Below is a small trained network, with its code and all its weights. Each question gives an input and a target symbol and asks what happens when units are switched off, that is, made to give their printed mean instead of their output.

import numpy as np


def w(rows, s, z=0):
    codes = np.array(rows[::2]) - 128.0
    scale = np.full(codes.shape[1], s)
    scale[-1] = z or s
    return codes * scale


def norm(h):
    return h / np.sqrt((h * h).mean(-1, keepdims=True) + 1e-5)


def f(y):
    return y / 2 * (1 + np.tanh(0.7978845608 * (y + 0.044715 * y**3)))


def softmax(a):
    e = np.exp(a - a.max(-1, keepdims=True))
    return e / e.sum(-1, keepdims=True)


def log_softmax(a):
    a = a - a.max(-1, keepdims=True)
    return a - np.log(np.exp(a).sum(-1, keepdims=True))


def net(x, mask):
    ids = ['ΓΔΛΠθξσφω'.index(c) for c in x.split()]
    T = len(ids)
    res = E[ids] + P[:T]
    u = 0
    for l in range(2):
        r = norm(res)
        for j in range(2):
            rows = slice(2 * j, 2 * j + 2)
            q, k, v = (r @ M[l][rows].T for M in (Q, K, V))
            z = softmax(np.where(np.tri(T) > 0, q @ k.T / 2**0.5, -1e9)) @ v
            o = O[l][rows]
            res = res + np.where(mask[u + j], z, o[:, -1]) @ o[:, :-1]
        u += 2
        y = f(norm(res) @ A[l][:, :-1].T + A[l][:, -1])
        res = res + np.where(mask[u : u + 8], y, B[l][:, -1]) @ B[l][:, :-1]
        u += 8
    return log_softmax(norm(res)[-1] @ U[:, :-1].T + U[:, -1])


Q, K, V, O, A, B = {}, {}, {}, {}, {}, {}
E = w([
[152,161,15,177,150,122,117,70],'Γ',
[117,62,98,86,162,144,125,88],'Δ',
[94,189,6,17,165,173,218,46],'Λ',
[117,91,134,170,95,189,165,50],'Π',
[92,111,90,109,177,125,143,118],'θ',
[240,87,62,145,63,132,156,72],'ξ',
[111,89,128,109,176,53,119,68],'σ',
[133,177,162,96,186,89,209,159],'φ',
[100,209,158,97,151,160,67,79],'ω',
],0.023)
P = w([
[30,104,108,67,1,61,124,156],'0',
[76,132,67,64,131,117,203,39],'1',
[91,130,80,83,145,138,193,36],'2',
[102,134,85,103,170,156,183,47],'3',
[113,133,93,123,179,167,173,65],'4',
[117,138,104,143,190,176,163,79],'5',
[125,141,114,160,197,178,145,101],'6',
[128,143,124,178,199,188,128,113],'7',
[135,136,136,194,198,190,110,140],'8',
[143,148,143,216,198,195,87,148],'9',
[128,153,138,238,196,198,72,165],'10',
[114,170,156,254,206,200,78,175],'11',
],0.0091)
Q[0] = w([
[126,95,202,155,206,64,165,129],'L0H1',
[197,184,37,103,168,86,113,112],'L0H1',
[155,149,184,63,76,76,163,160],'L0H2',
[5,36,231,118,115,124,122,182],'L0H2',
],0.014)
K[0] = w([
[157,120,68,183,59,115,230,78],'L0H1',
[214,130,143,216,255,143,92,144],'L0H1',
[62,123,140,10,187,65,155,125],'L0H2',
[28,56,40,45,54,72,157,74],'L0H2',
],0.0097)
V[0] = w([
[98,102,84,116,164,159,221,183],'L0H1',
[54,104,135,104,191,2,103,107],'L0H1',
[153,98,153,77,209,129,85,211],'L0H2',
[204,64,210,194,114,56,121,85],'L0H2',
],0.0075)
O[0] = w([
[161,155,165,121,10,56,183,92,198],'L0H1',
[255,167,96,136,72,161,203,170,178],'L0H1',
[169,105,51,135,11,199,108,6,2],'L0H2',
[155,170,212,134,127,75,128,17,49],'L0H2',
],0.0069,0.0052)
A[0] = w([
[86,133,144,120,141,127,93,87,70],'L0N1',
[76,169,149,148,112,105,139,114,86],'L0N2',
[115,157,184,87,115,133,2,145,76],'L0N3',
[161,144,142,128,116,124,91,158,3],'L0N4',
[134,116,135,100,175,112,117,143,81],'L0N5',
[156,66,121,163,105,92,162,147,95],'L0N6',
[79,131,127,129,136,99,118,144,180],'L0N7',
[144,93,151,112,80,185,144,108,95],'L0N8',
],0.016,0.0037)
B[0] = w([
[181,182,142,174,112,213,228,150,167],'L0N1',
[115,96,119,115,172,196,65,137,168],'L0N2',
[17,212,66,85,203,201,179,183,188],'L0N3',
[168,107,194,254,137,161,134,88,101],'L0N4',
[138,73,149,143,166,68,163,130,252],'L0N5',
[93,178,176,109,166,213,45,51,187],'L0N6',
[240,60,152,73,81,124,104,141,235],'L0N7',
[41,43,90,156,144,80,149,167,166],'L0N8',
],0.0093,0.0038)
Q[1] = w([
[195,103,77,63,110,65,73,121],'L1H1',
[127,177,140,152,42,165,88,144],'L1H1',
[121,218,57,72,55,169,106,91],'L1H2',
[48,180,122,245,72,232,164,102],'L1H2',
],0.011)
K[1] = w([
[139,101,71,122,181,120,151,99],'L1H1',
[110,131,134,40,139,108,146,139],'L1H1',
[111,130,118,9,150,116,204,131],'L1H2',
[110,125,142,6,109,125,120,160],'L1H2',
],0.018)
V[1] = w([
[121,172,131,54,60,139,137,142],'L1H1',
[155,70,76,74,171,104,91,81],'L1H1',
[254,180,97,84,169,121,93,104],'L1H2',
[126,196,86,175,165,33,48,164],'L1H2',
],0.0094)
O[1] = w([
[116,187,146,166,230,212,128,148,83],'L1H1',
[161,185,180,193,48,157,2,161,244],'L1H1',
[119,131,159,167,77,215,51,193,254],'L1H2',
[177,187,7,209,151,139,139,63,72],'L1H2',
],0.0074,0.0042)
A[1] = w([
[162,138,68,209,222,74,123,131,63],'L1N1',
[58,42,151,136,126,129,112,102,139],'L1N2',
[130,120,212,134,136,143,76,117,2],'L1N3',
[131,104,68,145,82,156,133,72,38],'L1N4',
[126,120,129,92,143,27,145,108,19],'L1N5',
[100,121,100,115,81,173,206,192,117],'L1N6',
[253,147,50,125,147,116,95,137,157],'L1N7',
[106,136,142,139,113,189,66,51,171],'L1N8',
],0.015,0.005)
B[1] = w([
[225,126,43,162,106,178,143,172,222],'L1N1',
[148,193,76,85,95,137,100,181,160],'L1N2',
[225,136,199,71,103,166,70,128,144],'L1N3',
[33,90,217,112,37,250,234,103,149],'L1N4',
[91,5,112,134,146,104,136,108,146],'L1N5',
[132,113,165,193,105,86,75,129,178],'L1N6',
[201,137,63,174,224,132,110,244,248],'L1N7',
[90,163,99,104,184,50,120,53,159],'L1N8',
],0.013,0.014)
U = w([
[211,150,55,152,149,133,173,181,163],'Γ',
[54,183,58,66,38,82,71,177,70],'Δ',
[126,119,138,120,40,215,200,60,209],'Λ',
[86,52,132,72,169,55,170,136,177],'Π',
[53,90,162,220,109,126,34,135,114],'θ',
[174,91,226,34,106,245,102,187,13],'ξ',
[174,225,122,78,157,66,114,20,154],'σ',
[126,228,200,153,87,49,227,169,98],'φ',
[2,121,129,89,253,247,86,153,2],'ω',
],0.0069,0.003)

Each question gives the input, a string of symbols that net reads in full, and the target symbol t.
The units are the heads (2 rows each of Q, K, V and O) and the neurons (one row each of A and B). Each row of codes is followed by its name. A weight is (code - 128) times the scale printed after its matrix; where a second scale follows, it is the last column's (O, A, B and U).
mask holds one flag per unit, layer by layer, with each layer's heads first. A switched-off unit (its flag False) gives its mean, the last column of its rows in O or B, instead of its output. The means were averaged over made-up inputs and are rounded, as every weight is.
A unit's drop is (log p(t) with every unit on - log p(t) with that unit switched off) / (log p(t) with every unit on - log p(t) with every unit switched off).
The circuit of an input: a set's keep is (log p(t) with only the set's units on - log p(t) with every unit switched off) / (log p(t) with every unit on - log p(t) with every unit switched off). Starting from the 12 units with the biggest drops (on a tie, the unit counted first), units are removed one at a time, each time the one whose removal leaves the highest keep (on an exact tie, the one counted first), for as long as the keep stays at least 0.8.
circuit, biggest first: the units of the circuit, biggest drop first
unit that matters most: the unit with the biggest drop
k most important neurons: the k neurons with the biggest drops, biggest first
top k neurons in layer l: the k neurons of layer l with the biggest drops, biggest first
which heads matter: for each layer, one digit per head in row order, 1 if its drop is at least 0.15 and else 0, layers parted by /
input φ Γ Π Λ, target Π: unit that matters most -> L0H2
input σ σ Π, target θ: top 3 neurons in layer 1 -> L1N6, L1N7, L1N1
input σ Δ Δ Γ θ ω ξ Λ, target ω: circuit, biggest first -> L0H1, L1N1
input ω ξ ξ, target ω: 3 most important neurons -> L0N6, L1N4, L1N1
input σ σ θ Δ Δ Δ Δ Γ Π ξ θ, target ξ: circuit, biggest first -> L1N7, L0H2, L1N3
input φ φ φ θ, target θ: circuit, biggest first -> L1N6, L1N7, L1N1, L0H2
input Δ Λ ξ φ Γ ξ, target Λ: which heads matter -> 01 / 00
input φ Γ ω Λ Γ ξ, target σ: circuit, biggest first -> L0N6, L1N8
input Γ φ Λ Π Δ θ φ Δ φ Π, target Λ: circuit, biggest first -> L1H1, L1N7
input Δ Δ θ Δ σ, target σ: 2 most important neurons -> L1N8, L0N6
input φ Γ φ ξ, target Λ: which heads matter -> 00 / 00
input Λ Δ σ φ Π, target Δ: top 2 neurons in layer 0 -> L0N5, L0N8
input Λ ξ θ, target ξ: which heads matter -> 00 / 00
input Γ φ φ Π, target Λ: circuit, biggest first -> L1N7
input θ φ Δ Γ ω, target ω: which heads matter -> 00 / 00
input ξ Λ φ Δ Δ, target ξ: which heads matter -> 01 / 10
input φ θ Λ Δ ξ ξ Λ, target σ: 3 most important neurons -> L1N7, L1N4, L1N1
input σ φ Λ φ φ Γ Δ σ Γ Π σ, target Π: which heads matter -> 00 / 00
input φ Π Γ ω σ Π Δ Λ, target Π: 2 most important neurons -> L1N1, L0N7
input φ σ θ, target θ: which heads matter -> 10 / 00
input Λ Π Γ θ φ Π θ φ ω, target ω: unit that matters most -> L0N3
input Λ φ Γ Δ ω φ θ ω Π ω Π Π, target Δ: which heads matter -> 00 / 10
